Below is a small trained network, with its code and all its weights. Each question gives an input and a class and asks what happens when units are switched off, that is, made to give their printed mean instead of their output.

import numpy as np


def w(rows, s, z=0):
    codes = np.array(rows[::2]) - 128.0
    scale = np.full(codes.shape[1], s)
    scale[-1] = z or s
    return codes * scale


def f(y):
    return y / 2 * (1 + np.tanh(0.7978845608 * (y + 0.044715 * y**3)))


def log_softmax(a):
    a = a - a.max(-1, keepdims=True)
    return a - np.log(np.exp(a).sum(-1, keepdims=True))


def net(x, mask):
    res = np.array(x, float).reshape(1, 7) / 4 @ E
    y = f(res @ A[0][:, :-1].T + A[0][:, -1])
    res = res + np.where(mask, y, B[0][:, -1]) @ B[0][:, :-1]
    return log_softmax(res[-1] @ U[:, :-1].T + U[:, -1])


A, B = {}, {}
E = w([
[248,149,145,196,101],'x0',
[182,12,128,80,135],'x1',
[127,128,130,129,129],'x2',
[129,129,126,127,134],'x3',
[129,128,128,128,127],'x4',
[110,97,2,205,201],'x5',
[129,130,126,127,129],'x6',
],0.0098)
A[0] = w([
[150,149,113,99,151,157],'neuron 0',
[131,133,132,96,153,185],'neuron 1',
[116,209,177,102,118,180],'neuron 2',
[195,113,166,143,122,123],'neuron 3',
[138,131,119,130,132,92],'neuron 4',
[110,133,120,123,135,165],'neuron 5',
[153,120,140,132,115,119],'neuron 6',
[90,95,124,66,105,221],'neuron 7',
[160,118,156,76,123,105],'neuron 8',
[135,130,114,110,131,147],'neuron 9',
[113,208,184,111,111,204],'neuron 10',
[146,147,116,143,138,74],'neuron 11',
[86,176,98,197,135,107],'neuron 12',
[121,114,126,111,117,105],'neuron 13',
[70,152,94,145,144,201],'neuron 14',
[165,125,159,128,125,101],'neuron 15',
[151,107,158,72,104,135],'neuron 16',
[123,181,138,110,100,115],'neuron 17',
[130,128,144,95,150,145],'neuron 18',
[163,107,168,65,106,111],'neuron 19',
[181,167,116,162,141,105],'neuron 20',
[153,33,78,133,164,1],'neuron 21',
[249,166,123,182,113,175],'neuron 22',
[149,125,128,138,122,81],'neuron 23',
[184,135,135,153,118,151],'neuron 24',
[150,153,116,152,138,75],'neuron 25',
[132,129,128,141,123,83],'neuron 26',
[130,164,116,191,144,61],'neuron 27',
[159,115,157,77,119,126],'neuron 28',
[111,140,122,130,138,132],'neuron 29',
],0.018,0.0045)
B[0] = w([
[120,122,122,141,139,133],'neuron 0',
[85,121,125,123,130,143],'neuron 1',
[178,26,64,113,139,216],'neuron 2',
[192,186,149,112,226,189],'neuron 3',
[146,121,120,146,119,127],'neuron 4',
[121,142,95,128,131,141],'neuron 5',
[149,147,142,132,164,147],'neuron 6',
[3,69,149,133,109,187],'neuron 7',
[100,175,162,132,137,173],'neuron 8',
[118,118,123,140,134,132],'neuron 9',
[170,23,53,116,154,225],'neuron 10',
[150,120,144,133,95,138],'neuron 11',
[94,213,152,139,71,195],'neuron 12',
[113,114,142,127,117,133],'neuron 13',
[126,214,9,133,127,190],'neuron 14',
[157,157,142,130,187,160],'neuron 15',
[71,168,176,139,137,186],'neuron 16',
[175,80,116,99,129,172],'neuron 17',
[91,117,137,130,119,144],'neuron 18',
[96,201,170,150,146,196],'neuron 19',
[158,102,185,129,76,177],'neuron 20',
[189,9,71,104,168,198],'neuron 21',
[248,119,221,144,91,248],'neuron 22',
[163,141,140,116,131,134],'neuron 23',
[193,155,152,124,150,181],'neuron 24',
[144,118,163,121,89,147],'neuron 25',
[146,130,142,124,118,126],'neuron 26',
[120,138,201,126,49,171],'neuron 27',
[97,170,155,158,150,178],'neuron 28',
[133,150,105,116,114,138],'neuron 29',
],0.034,0.017)
U = w([
[91,36,68,81,170,250],'0',
[215,47,170,103,163,97],'1',
[21,143,196,147,150,115],'2',
[158,224,198,153,182,40],'3',
[85,254,88,137,100,199],'4',
[145,188,213,158,33,22],'5',
],0.006,0.0018)

Each question gives the input, the list of numbers given to net, and the class t.
The units are the neurons (one row each of A and B). Each row of codes is followed by its name. A weight is (code - 128) times the scale printed after its matrix; where a second scale follows, it is the last column's (A, B and U).
mask holds one flag per neuron, in row order. A switched-off neuron (its flag False) gives its mean, the last column of its row in B, instead of its output. The means were averaged over made-up inputs and are rounded, as every weight is.
A unit's drop is (log p(t) with every unit on - log p(t) with that unit switched off) / (log p(t) with every unit on - log p(t) with every unit switched off).
The circuit of an input: a set's keep is (log p(t) with only the set's units on - log p(t) with every unit switched off) / (log p(t) with every unit on - log p(t) with every unit switched off). Starting from the 12 units with the biggest drops (on a tie, the unit counted first), units are removed one at a time, each time the one whose removal leaves the highest keep (on an exact tie, the one counted first), for as long as the keep stays at least 0.8.
circuit, biggest first: the units of the circuit, biggest drop first
most important unit: the unit with the biggest drop
k most important neurons: the k neurons with the biggest drops, biggest first
drop of u: that unit's drop, to one decimal
input [0,0,-3,2,3,7,4], class 4: circuit, biggest first	(neuron 22; neuron 12)
input [1,-4,-6,-5,2,8,-7], class 5: circuit, biggest first	(neuron 27)
input [-1,7,8,-7,-8,0,7], class 2: 2 most important neurons	(neuron 10; neuron 2)
input [-8,6,2,5,-7,0,7], class 2: 2 most important neurons	(neuron 10; neuron 2)
input [-1,0,-2,2,5,7,-2], class 4: 3 most important neurons	(neuron 10; neuron 2; neuron 12)
input [-3,1,3,-6,3,7,7], class 0: 2 most important neurons	(neuron 21; neuron 19)
input [4,4,0,-3,-2,0,1], class 3: 2 most important neurons	(neuron 10; neuron 2)
input [-4,1,-8,-5,-7,1,1], class 0: 2 most important neurons	(neuron 12; neuron 19)
input [0,8,-3,-4,-1,3,7], class 0: 2 most important neurons	(neuron 22; neuron 21)
input [0,4,-7,1,0,0,7], class 2: 3 most important neurons	(neuron 10; neuron 2; neuron 22)
input [0,1,-2,0,-5,6,0], class 0: 2 most important neurons	(neuron 21; neuron 22)
input [-7,0,0,8,-2,-5,-2], class 0: drop of neuron 10	0.2
input [-5,8,3,3,3,2,-7], class 0: drop of neuron 21	0.8
input [-2,0,0,-1,-1,1,8], class 4: drop of neuron 2	0.4
input [6,-3,-2,2,-5,1,-8], class 5: most important unit	neuron 21
input [-5,-6,-2,-8,3,6,0], class 4: drop of neuron 0	0.0
input [1,-6,2,-2,2,8,-4], class 5: 2 most important neurons	(neuron 27; neuron 20)
